Here is a tiny trained network, its code and every weight. The questions are about switching its units off for an input and a target symbol, where a switched-off unit gives its printed mean instead of its output.

import numpy as np


def w(rows, s, z=0):
    codes = np.array(rows[::2]) - 128.0
    scale = np.full(codes.shape[1], s)
    scale[-1] = z or s
    return codes * scale


def f(y):
    return y / 2 * (1 + np.tanh(0.7978845608 * (y + 0.044715 * y**3)))


def softmax(a):
    e = np.exp(a - a.max(-1, keepdims=True))
    return e / e.sum(-1, keepdims=True)


def log_softmax(a):
    a = a - a.max(-1, keepdims=True)
    return a - np.log(np.exp(a).sum(-1, keepdims=True))


def net(x, mask):
    ids = ['ΠΣαγδεζηθλμξψω'.index(c) for c in x.split()]
    T = len(ids)
    res = E[ids] + P[:T]
    u = 0
    for l in range(3):
        r = res
        for j in range(2):
            rows = slice(2 * j, 2 * j + 2)
            q, k, v = (r @ M[l][rows].T for M in (Q, K, V))
            z = softmax(np.where(np.tri(T) > 0, q @ k.T / 2**0.5, -1e9)) @ v
            o = O[l][rows]
            res = res + np.where(mask[u + j], z, o[:, -1]) @ o[:, :-1]
        u += 2
        y = f(res @ A[l][:, :-1].T + A[l][:, -1])
        res = res + np.where(mask[u : u + 4], y, B[l][:, -1]) @ B[l][:, :-1]
        u += 4
    return log_softmax(res[-1] @ U[:, :-1].T + U[:, -1])


Q, K, V, O, A, B = {}, {}, {}, {}, {}, {}
E = w([
[173,12,139],'Π',
[86,65,208],'Σ',
[54,150,76],'α',
[137,99,39],'γ',
[123,30,85],'δ',
[36,118,248],'ε',
[168,130,147],'ζ',
[90,170,132],'η',
[129,117,132],'θ',
[83,235,125],'λ',
[144,121,130],'μ',
[196,156,191],'ξ',
[117,110,138],'ψ',
[131,115,132],'ω',
],0.016)
P = w([
[158,29,201],'0',
[1,58,180],'1',
[95,51,211],'2',
[125,62,170],'3',
[175,44,187],'4',
[192,45,192],'5',
[232,54,216],'6',
[252,69,226],'7',
[192,49,181],'8',
[203,59,247],'9',
[229,67,238],'10',
[216,66,247],'11',
[223,42,215],'12',
],0.0014)
Q[0] = w([
[140,200,147],'L0H1',
[150,3,195],'L0H1',
[165,178,79],'L0H2',
[139,124,54],'L0H2',
],0.018)
K[0] = w([
[64,223,83],'L0H1',
[216,134,254],'L0H1',
[207,176,57],'L0H2',
[127,169,51],'L0H2',
],0.016)
V[0] = w([
[64,177,19],'L0H1',
[50,132,39],'L0H1',
[148,129,203],'L0H2',
[233,157,254],'L0H2',
],0.003)
O[0] = w([
[188,54,146,120],'L0H1',
[189,76,118,75],'L0H1',
[161,221,129,222],'L0H2',
[159,250,107,253],'L0H2',
],0.0024,0.0007)
A[0] = w([
[198,163,1,59],'L0N1',
[130,166,197,18],'L0N2',
[170,73,141,246],'L0N3',
[17,82,35,111],'L0N4',
],0.0094,0.0013)
B[0] = w([
[2,133,165,116],'L0N1',
[81,107,66,248],'L0N2',
[169,46,128,204],'L0N3',
[246,104,51,171],'L0N4',
],0.0094,0.0014)
Q[1] = w([
[127,125,113],'L1H1',
[76,146,2],'L1H1',
[114,169,125],'L1H2',
[127,122,137],'L1H2',
],0.023)
K[1] = w([
[107,139,103],'L1H1',
[12,104,6],'L1H1',
[109,179,119],'L1H2',
[123,98,137],'L1H2',
],0.017)
V[1] = w([
[101,114,148],'L1H1',
[74,125,104],'L1H1',
[31,104,33],'L1H2',
[8,79,85],'L1H2',
],0.011)
O[1] = w([
[134,109,148,37],'L1H1',
[255,133,172,3],'L1H1',
[217,226,179,178],'L1H2',
[247,195,212,107],'L1H2',
],0.0072,0.00081)
A[1] = w([
[126,91,237,11],'L1N1',
[91,165,7,167],'L1N2',
[174,88,91,2],'L1N3',
[102,224,121,25],'L1N4',
],0.013,0.0039)
B[1] = w([
[20,103,83,136],'L1N1',
[146,131,255,202],'L1N2',
[186,172,1,138],'L1N3',
[4,132,126,254],'L1N4',
],0.015,0.005)
Q[2] = w([
[152,90,142],'L2H1',
[170,151,86],'L2H1',
[129,215,254],'L2H2',
[196,224,129],'L2H2',
],0.0094)
K[2] = w([
[117,84,139],'L2H1',
[159,128,134],'L2H1',
[194,247,108],'L2H2',
[206,189,146],'L2H2',
],0.014)
V[2] = w([
[176,1,90],'L2H1',
[25,96,124],'L2H1',
[82,51,118],'L2H2',
[128,88,102],'L2H2',
],0.0043)
O[2] = w([
[2,164,32,2],'L2H1',
[231,167,69,227],'L2H1',
[120,130,53,134],'L2H2',
[115,118,90,121],'L2H2',
],0.0037,0.0066)
A[2] = w([
[45,253,135,1],'L2N1',
[118,233,167,206],'L2N2',
[165,113,157,85],'L2N3',
[137,251,115,63],'L2N4',
],0.013,0.0055)
B[2] = w([
[194,86,193,249],'L2N1',
[75,177,4,240],'L2N2',
[171,186,167,134],'L2N3',
[118,113,224,180],'L2N4',
],0.02,0.015)
U = w([
[49,71,98,89],'Π',
[177,113,55,135],'Σ',
[134,114,98,77],'α',
[83,160,51,138],'γ',
[125,110,89,93],'δ',
[181,187,88,23],'ε',
[144,39,146,151],'ζ',
[154,105,102,131],'η',
[149,78,103,255],'θ',
[246,93,132,203],'λ',
[130,100,103,76],'μ',
[79,167,179,145],'ξ',
[127,57,70,160],'ψ',
[136,98,102,96],'ω',
],0.012,0.0055)

Each question gives the input, a string of symbols that net reads in full, and the target symbol t.
The units are the heads (2 rows each of Q, K, V and O) and the neurons (one row each of A and B). Each row of codes is followed by its name. A weight is (code - 128) times the scale printed after its matrix; where a second scale follows, it is the last column's (O, A, B and U).
mask holds one flag per unit, layer by layer, with each layer's heads first. A switched-off unit (its flag False) gives its mean, the last column of its rows in O or B, instead of its output. The means were averaged over made-up inputs and are rounded, as every weight is.
A unit's drop is (log p(t) with every unit on - log p(t) with that unit switched off) / (log p(t) with every unit on - log p(t) with every unit switched off).
The circuit of an input: a set's keep is (log p(t) with only the set's units on - log p(t) with every unit switched off) / (log p(t) with every unit on - log p(t) with every unit switched off). Starting from the 12 units with the biggest drops (on a tie, the unit counted first), units are removed one at a time, each time the one whose removal leaves the highest keep (on an exact tie, the one counted first), for as long as the keep stays at least 0.8.
circuit, biggest first: the units of the circuit, biggest drop first
k most important neurons: the k neurons with the biggest drops, biggest first
top k neurons in layer l: the k neurons of layer l with the biggest drops, biggest first
which heads matter: for each layer, one digit per head in row order, 1 if its drop is at least 0.15 and else 0, layers parted by /
drop when u is switched off: that unit's drop, to one decimal
input λ ζ η η ξ ψ ζ ξ θ μ, target ξ: circuit, biggest first -> (L2N1 L2N2)
input ζ ζ γ ζ λ ζ λ Π ζ λ λ η, target γ: circuit, biggest first -> (L2N1 L1N4)
input ω λ θ ξ λ λ λ ξ ζ ζ ξ θ ζ, target ξ: 3 most important neurons -> (L2N1 L1N2 L2N2)
input λ λ λ λ λ μ ψ, target λ: top 2 neurons in layer 1 -> (L1N4 L1N3)
input θ ζ θ ξ μ λ γ λ λ ε, target ζ: circuit, biggest first -> (L1N1 L2N2 L2N1)
input ψ λ ω λ λ α ζ ξ ξ ψ, target ξ: which heads matter -> 10 / 11 / 00
input θ δ α γ Π ξ, target γ: circuit, biggest first -> (L2N1)
input ξ ψ λ λ ω, target λ: top 3 neurons in layer 2 -> (L2N2 L2N3 L2N4)
input ξ δ η ξ δ η θ γ, target λ: 4 most important neurons -> (L2N2 L1N2 L1N4 L0N4)
input ξ ξ Σ η λ μ ε, target ζ: circuit, biggest first -> (L2N2 L1N1 L2N1)
input λ α λ λ ζ θ, target λ: which heads matter -> 00 / 00 / 00
input ζ μ ψ θ θ θ η η η θ δ, target Σ: top 2 neurons in layer 2 -> (L2N1 L2N4)
input λ ξ λ ζ θ λ λ λ ψ θ, target λ: 3 most important neurons -> (L2N2 L1N4 L2N3)
input η λ ζ θ ε θ λ Σ, target Π: 3 most important neurons -> (L1N1 L2N1 L2N2)
input μ δ ζ η, target γ: 2 most important neurons -> (L1N2 L2N1)
input ξ λ θ ξ λ λ θ ξ θ θ, target ξ: 3 most important neurons -> (L2N1 L1N2 L2N2)
input λ ε λ λ ψ, target λ: top neuron in layer 1 -> (L1N4)
input θ η η λ Σ θ η ζ Π, target ψ: 4 most important neurons -> (L2N2 L2N1 L0N3 L1N3)
input θ ξ ξ ζ, target ξ: 3 most important neurons -> (L1N2 L2N1 L2N2)
input ψ λ θ η ω λ ξ ξ θ, target ξ: top 2 neurons in layer 0 -> (L0N1 L0N2)
input θ ξ λ λ λ ζ Σ ζ ζ λ λ α, target ε: drop when L2N3 is switched off -> 0.3
input η λ λ λ α ξ θ α ω λ γ, target λ: drop when L1N2 is switched off -> 0.6
input λ γ λ ζ λ λ δ, target Σ: drop when L1N3 is switched off -> 0.7
